Below is a small trained network, with its code and all its weights. Each question gives an input and a target symbol and asks what happens when units are switched off, that is, made to give their printed mean instead of their output.

import numpy as np


def w(rows, s, z=0):
    codes = np.array(rows[::2]) - 128.0
    scale = np.full(codes.shape[1], s)
    scale[-1] = z or s
    return codes * scale


def norm(h):
    return h / np.sqrt((h * h).mean(-1, keepdims=True) + 1e-5)


def softmax(a):
    e = np.exp(a - a.max(-1, keepdims=True))
    return e / e.sum(-1, keepdims=True)


def log_softmax(a):
    a = a - a.max(-1, keepdims=True)
    return a - np.log(np.exp(a).sum(-1, keepdims=True))


def net(x, mask):
    ids = ['αβγεζηθμξπτφψω'.index(c) for c in x.split()]
    T = len(ids)
    res = E[ids] + P[:T]
    u = 0
    for l in range(3):
        r = norm(res)
        for j in range(3):
            rows = slice(2 * j, 2 * j + 2)
            q, k, v = (r @ M[l][rows].T for M in (Q, K, V))
            z = softmax(np.where(np.tri(T) > 0, q @ k.T / 2**0.5, -1e9)) @ v
            o = O[l][rows]
            res = res + np.where(mask[u + j], z, o[:, -1]) @ o[:, :-1]
        u += 3
    return log_softmax(norm(res)[-1] @ U[:, :-1].T + U[:, -1])


Q, K, V, O = {}, {}, {}, {}
E = w([
[180,130,124,209,146,121,166,119,184,110,72],'α',
[130,103,162,124,104,134,114,136,163,211,137],'β',
[134,153,135,168,56,37,90,136,165,83,160],'γ',
[127,159,121,190,156,145,251,139,98,113,231],'ε',
[136,87,133,176,53,52,200,164,171,170,132],'ζ',
[153,165,52,100,170,123,190,86,168,123,103],'η',
[207,121,170,140,45,107,111,160,173,167,105],'θ',
[125,155,152,97,22,88,169,104,176,128,116],'μ',
[164,166,105,87,88,96,65,93,194,138,109],'ξ',
[139,112,107,116,123,47,180,149,77,133,121],'π',
[159,211,198,120,91,143,123,122,116,119,130],'τ',
[199,165,116,161,127,93,179,162,163,143,121],'φ',
[157,83,174,231,138,94,132,202,97,168,173],'ψ',
[157,168,130,175,177,97,97,139,108,88,102],'ω',
],0.013)
P = w([
[104,173,122,198,118,107,144,43,38,209,148],'0',
[195,92,169,73,217,81,220,177,197,43,94],'1',
[162,88,153,97,201,113,205,164,186,96,80],'2',
[87,206,78,154,93,251,119,212,39,192,74],'3',
[150,95,184,41,105,104,241,177,167,70,184],'4',
[198,124,121,163,236,24,109,84,190,215,108],'5',
],0.013)
Q[0] = w([
[174,164,115,249,115,101,144,6,97,247,109],'L0H0',
[41,106,59,137,156,152,40,92,118,158,107],'L0H0',
[81,1,243,10,189,191,160,157,159,6,144],'L0H1',
[153,249,202,146,108,16,232,175,163,215,118],'L0H1',
[172,227,48,142,97,89,113,171,124,235,71],'L0H2',
[161,134,240,56,110,146,204,207,182,81,111],'L0H2',
],0.0069)
K[0] = w([
[89,143,70,83,132,225,76,212,132,121,68],'L0H0',
[151,75,164,70,115,120,153,178,168,86,105],'L0H0',
[112,62,164,183,120,37,166,45,121,119,193],'L0H1',
[16,208,63,207,73,156,146,125,23,214,117],'L0H1',
[1,179,87,212,105,169,101,164,99,159,112],'L0H2',
[132,170,122,183,155,95,138,108,74,210,217],'L0H2',
],0.0096)
V[0] = w([
[108,140,34,44,84,119,2,52,126,178,68],'L0H0',
[120,188,184,243,127,49,43,128,128,149,139],'L0H0',
[45,126,114,172,147,183,144,62,142,149,98],'L0H1',
[199,163,148,108,207,151,101,145,90,147,102],'L0H1',
[62,109,173,111,92,194,27,123,143,90,67],'L0H2',
[209,209,163,138,80,132,197,121,183,79,137],'L0H2',
],0.0081)
O[0] = w([
[174,157,251,157,248,118,251,134,65,114,72,120],'L0H0',
[73,166,146,225,82,138,185,87,249,138,108,247],'L0H0',
[202,254,8,165,112,219,156,103,60,100,61,178],'L0H1',
[5,156,171,143,254,121,76,196,129,123,43,132],'L0H1',
[174,216,213,199,105,202,146,176,112,205,188,43],'L0H2',
[168,187,110,43,106,4,5,90,145,145,144,138],'L0H2',
],0.007,0.012)
Q[1] = w([
[185,136,84,169,176,77,94,95,110,233,130],'L1H0',
[97,82,121,77,87,68,132,99,186,12,143],'L1H0',
[124,102,176,119,163,70,112,25,155,120,148],'L1H1',
[101,98,143,79,110,175,150,146,174,44,134],'L1H1',
[70,92,164,22,91,186,187,199,152,69,152],'L1H2',
[105,96,107,128,162,204,86,152,2,130,171],'L1H2',
],0.0083)
K[1] = w([
[76,116,77,103,127,250,78,206,62,154,160],'L1H0',
[92,133,105,165,79,95,189,38,48,192,174],'L1H0',
[191,134,127,97,224,65,105,125,193,115,153],'L1H1',
[90,87,97,130,81,153,189,92,150,19,76],'L1H1',
[162,155,156,190,207,51,179,19,244,59,125],'L1H2',
[160,77,122,2,163,176,128,196,161,72,77],'L1H2',
],0.0078)
V[1] = w([
[41,25,56,122,129,93,170,186,54,57,133],'L1H0',
[204,192,130,56,66,125,210,50,129,126,133],'L1H0',
[118,124,81,187,101,81,131,99,38,123,16],'L1H1',
[164,86,199,12,229,73,132,181,243,42,133],'L1H1',
[54,225,130,108,189,142,96,55,52,1,218],'L1H2',
[206,126,76,154,182,43,95,62,159,108,36],'L1H2',
],0.0078)
O[1] = w([
[217,106,158,146,152,184,170,79,156,53,130,97],'L1H0',
[207,153,88,91,151,95,126,174,79,152,124,202],'L1H0',
[109,162,103,54,145,192,77,121,131,195,173,233],'L1H1',
[129,38,162,117,148,40,214,126,85,77,109,103],'L1H1',
[140,192,120,150,167,109,106,153,188,52,247,84],'L1H2',
[111,190,161,100,154,164,85,76,114,218,155,254],'L1H2',
],0.011,0.0077)
Q[2] = w([
[108,225,142,164,131,65,129,68,140,149,132],'L2H0',
[65,125,58,68,95,119,110,206,139,111,172],'L2H0',
[42,138,116,118,35,254,119,160,91,33,221],'L2H1',
[88,67,85,159,108,229,135,91,166,4,141],'L2H1',
[132,168,167,222,222,124,85,50,166,206,105],'L2H2',
[94,130,197,55,53,173,165,200,172,58,215],'L2H2',
],0.0075)
K[2] = w([
[114,137,235,192,130,163,128,116,166,152,90],'L2H0',
[130,193,67,72,114,105,122,64,85,116,91],'L2H0',
[158,114,114,143,238,99,240,147,141,23,61],'L2H1',
[86,41,118,119,215,173,142,124,140,50,109],'L2H1',
[81,121,135,180,126,177,135,250,96,57,79],'L2H2',
[156,169,188,148,109,91,152,2,149,145,137],'L2H2',
],0.008)
V[2] = w([
[141,220,93,190,93,104,103,55,77,126,146],'L2H0',
[135,90,199,174,157,84,112,106,158,76,148],'L2H0',
[122,159,95,195,70,103,134,130,113,99,208],'L2H1',
[94,153,101,41,170,172,127,95,147,154,158],'L2H1',
[186,49,184,103,66,123,171,226,136,82,216],'L2H2',
[137,145,147,186,95,132,100,2,64,222,177],'L2H2',
],0.0088)
O[2] = w([
[91,172,94,216,116,180,58,190,163,230,157,173],'L2H0',
[175,195,191,46,63,106,174,99,165,138,162,75],'L2H0',
[230,167,159,126,185,100,138,86,189,120,150,125],'L2H1',
[171,92,175,138,56,158,149,167,95,49,149,201],'L2H1',
[148,160,102,181,154,33,221,91,96,56,33,7],'L2H2',
[115,205,95,184,137,214,3,12,103,254,85,189],'L2H2',
],0.0082,0.016)
U = w([
[54,183,83,149,91,135,70,47,73,190,169,145],'α',
[132,145,82,139,59,210,195,254,82,94,34,212],'β',
[193,160,112,189,97,50,197,49,204,202,104,34],'γ',
[171,78,12,136,113,61,94,133,179,44,156,141],'ε',
[233,35,39,141,55,125,137,40,85,154,65,24],'ζ',
[211,74,155,50,210,135,97,145,88,122,205,56],'η',
[46,66,124,108,118,39,144,126,45,148,25,138],'θ',
[251,116,54,105,97,47,128,191,49,167,110,56],'μ',
[136,205,228,130,172,123,204,149,78,135,84,139],'ξ',
[182,53,191,139,106,168,163,55,86,52,128,201],'π',
[71,103,90,134,147,15,118,225,154,115,182,135],'τ',
[86,10,181,24,141,82,48,74,171,139,167,3],'φ',
[29,74,66,181,117,122,177,77,189,81,56,154],'ψ',
[73,115,218,100,134,155,167,151,231,127,193,25],'ω',
],0.0079,0.0057)

Each question gives the input, a string of symbols that net reads in full, and the target symbol t.
The units are the heads (2 rows each of Q, K, V and O). Each row of codes is followed by its name. A weight is (code - 128) times the scale printed after its matrix; where a second scale follows, it is the last column's (O and U).
mask holds one flag per head, layer by layer. A switched-off head (its flag False) gives its mean, the last column of its rows in O, instead of its output. The means were averaged over made-up inputs and are rounded, as every weight is.
A unit's drop is (log p(t) with every unit on - log p(t) with that unit switched off) / (log p(t) with every unit on - log p(t) with every unit switched off).
The circuit of an input: a set's keep is (log p(t) with only the set's units on - log p(t) with every unit switched off) / (log p(t) with every unit on - log p(t) with every unit switched off). Starting from all 9 units, units are removed one at a time, each time the one whose removal leaves the highest keep (on an exact tie, the one counted first), for as long as the keep stays at least 0.8.
circuit, biggest first: the units of the circuit, biggest drop first
unit that matters most: the unit with the biggest drop
which heads matter: for each layer, one digit per head in row order, 1 if its drop is at least 0.15 and else 0, layers parted by /
input τ τ θ ζ γ, target τ: unit that matters most -> L1H1
input τ α ξ β γ ω, target β: circuit, biggest first -> (L0H2 L1H2)
input τ γ ξ ω φ, target τ: which heads matter -> 000 / 110 / 000
input μ β ζ ζ ψ θ, target ζ: circuit, biggest first -> (L1H2 L0H0 L1H0)
input ξ φ ζ, target ξ: which heads matter -> 100 / 000 / 000
input τ ψ τ, target τ: circuit, biggest first -> (L1H0 L1H1 L1H2)
input θ α η φ ω γ, target φ: which heads matter -> 110 / 010 / 000
input β π τ τ π, target β: circuit, biggest first -> (L0H2 L1H2)
input τ μ ξ, target τ: circuit, biggest first -> (L1H1 L1H0 L1H2)
input θ γ π φ θ ω, target φ: circuit, biggest first -> (L0H1 L1H1 L2H0)
input α π θ ψ ξ π, target ψ: circuit, biggest first -> (L1H2 L1H0)
input η γ γ, target η: circuit, biggest first -> (L0H0 L1H2 L1H1)
input ψ ζ μ α θ, target ψ: which heads matter -> 100 / 000 / 000
input ε β ψ μ ξ ζ, target μ: circuit, biggest first -> (L0H0 L1H2 L0H2 L2H2)
input ζ φ α, target ζ: unit that matters most -> L0H1
input ζ θ γ ε ψ τ, target ε: circuit, biggest first -> (L1H2 L0H0)
input γ φ τ β μ, target γ: which heads matter -> 110 / 010 / 000
input ξ τ π, target ξ: which heads matter -> 100 / 000 / 000
input β γ ξ ω τ, target β: circuit, biggest first -> (L0H1 L1H1 L2H2)
input β ω φ ε θ, target β: unit that matters most -> L0H2
input θ η β ζ ψ θ, target ζ: circuit, biggest first -> (L1H2 L0H0 L1H0)
input η η φ π τ α, target π: which heads matter -> 000 / 100 / 000
input β τ θ γ β π, target γ: which heads matter -> 101 / 001 / 010
input ξ β μ ζ ξ ε, target ζ: which heads matter -> 000 / 001 / 000
